Here is a tiny trained network, its code and every weight. The questions are about switching its units off for an input and a class, where a switched-off unit gives its printed mean instead of its output.

import numpy as np


def w(rows, s, z=0):
    codes = np.array(rows[::2]) - 128.0
    scale = np.full(codes.shape[1], s)
    scale[-1] = z or s
    return codes * scale


def f(y):
    return np.maximum(y, 0)


def log_softmax(a):
    a = a - a.max(-1, keepdims=True)
    return a - np.log(np.exp(a).sum(-1, keepdims=True))


def net(x, mask):
    res = np.array(x, float).reshape(1, 4) / 4 @ E
    y = f(res @ A[0][:, :-1].T + A[0][:, -1])
    res = res + np.where(mask, y, B[0][:, -1]) @ B[0][:, :-1]
    return log_softmax(res[-1] @ U[:, :-1].T + U[:, -1])


A, B = {}, {}
E = w([
[116,118,2],'x0',
[112,40,101],'x1',
[74,70,153],'x2',
[16,202,104],'x3',
],0.0092)
A[0] = w([
[43,142,144,134],'N0',
[111,163,161,48],'N1',
[99,115,182,179],'N2',
[172,207,8,162],'N3',
[252,149,192,121],'N4',
[203,229,10,202],'N5',
[74,199,136,148],'N6',
[149,170,63,166],'N7',
[166,191,210,160],'N8',
[177,81,121,80],'N9',
[104,150,84,82],'N10',
[79,191,157,184],'N11',
[174,119,161,113],'N12',
[43,128,96,157],'N13',
[59,137,87,175],'N14',
[175,164,131,159],'N15',
[105,50,152,184],'N16',
[63,216,155,146],'N17',
[131,160,70,216],'N18',
[91,206,173,69],'N19',
[101,41,142,140],'N20',
[94,154,79,70],'N21',
[108,183,147,26],'N22',
[163,109,177,174],'N23',
[152,121,21,171],'N24',
[140,185,32,169],'N25',
[147,69,75,215],'N26',
[38,150,60,123],'N27',
[149,78,91,254],'N28',
[164,147,104,230],'N29',
[130,180,212,148],'N30',
[174,147,63,202],'N31',
[185,108,182,172],'N32',
[135,138,28,98],'N33',
],0.013,0.0063)
B[0] = w([
[135,164,135,188],'N0',
[109,149,84,146],'N1',
[86,131,173,190],'N2',
[110,64,188,228],'N3',
[209,175,169,229],'N4',
[112,54,178,249],'N5',
[188,157,72,199],'N6',
[80,119,192,187],'N7',
[170,204,95,218],'N8',
[143,132,88,170],'N9',
[193,122,153,151],'N10',
[206,214,131,207],'N11',
[194,126,150,169],'N12',
[192,103,196,193],'N13',
[182,117,230,193],'N14',
[196,112,180,175],'N15',
[59,118,101,205],'N16',
[177,201,63,215],'N17',
[106,166,246,197],'N18',
[119,218,31,183],'N19',
[75,97,95,196],'N20',
[195,132,148,156],'N21',
[81,239,47,150],'N22',
[165,154,163,194],'N23',
[66,174,152,208],'N24',
[119,115,186,209],'N25',
[91,142,110,212],'N26',
[254,141,173,199],'N27',
[56,165,114,219],'N28',
[96,157,192,192],'N29',
[142,178,116,208],'N30',
[86,169,179,198],'N31',
[150,160,154,208],'N32',
[79,138,137,184],'N33',
],0.0071,0.011)
U = w([
[124,155,29,17],'0',
[112,5,62,165],'1',
[67,229,77,175],'2',
[163,110,6,2],'3',
[176,188,130,152],'4',
[59,145,151,164],'5',
],0.012,0.0048)

Each question gives the input, the list of numbers given to net, and the class t.
The units are the neurons (one row each of A and B). Each row of codes is followed by its name. A weight is (code - 128) times the scale printed after its matrix; where a second scale follows, it is the last column's (A, B and U).
mask holds one flag per neuron, in row order. A switched-off neuron (its flag False) gives its mean, the last column of its row in B, instead of its output. The means were averaged over made-up inputs and are rounded, as every weight is.
A unit's drop is (log p(t) with every unit on - log p(t) with that unit switched off) / (log p(t) with every unit on - log p(t) with every unit switched off).
The circuit of an input: a set's keep is (log p(t) with only the set's units on - log p(t) with every unit switched off) / (log p(t) with every unit on - log p(t) with every unit switched off). Starting from the 12 units with the biggest drops (on a tie, the unit counted first), units are removed one at a time, each time the one whose removal leaves the highest keep (on an exact tie, the one counted first), for as long as the keep stays at least 0.8.
units of the circuit, in order: the units of the circuit, biggest drop first
top k neurons: the k neurons with the biggest drops, biggest first
drop when u is switched off: that unit's drop, to one decimal
input [5,4,6,-4], class 2: units of the circuit, in order => [N28]
input [6,2,8,-6], class 2: units of the circuit, in order => [N28; N26]
input [-4,7,-5,1], class 5: units of the circuit, in order => [N17; N11]
input [-3,-2,7,1], class 2: units of the circuit, in order => [N27; N5; N3]
input [-7,7,2,7], class 4: units of the circuit, in order => [N13; N11]
input [8,3,7,-7], class 2: units of the circuit, in order => [N28; N26]
input [-7,-8,1,4], class 2: top 2 neurons => [N19; N22]
input [4,-3,5,-4], class 2: top 2 neurons => [N5; N3]
input [0,6,-7,5], class 5: top 2 neurons => [N4; N8]
input [7,-3,7,4], class 4: drop when N27 is switched off => 0.3
input [-1,7,8,-1], class 1: drop when N33 is switched off => 0.0
input [4,-3,8,-8], class 2: drop when N3 is switched off => 0.2
input [6,3,-1,8], class 4: drop when N27 is switched off => 0.4
input [7,-4,-2,6], class 4: units of the circuit, in order => [N27]
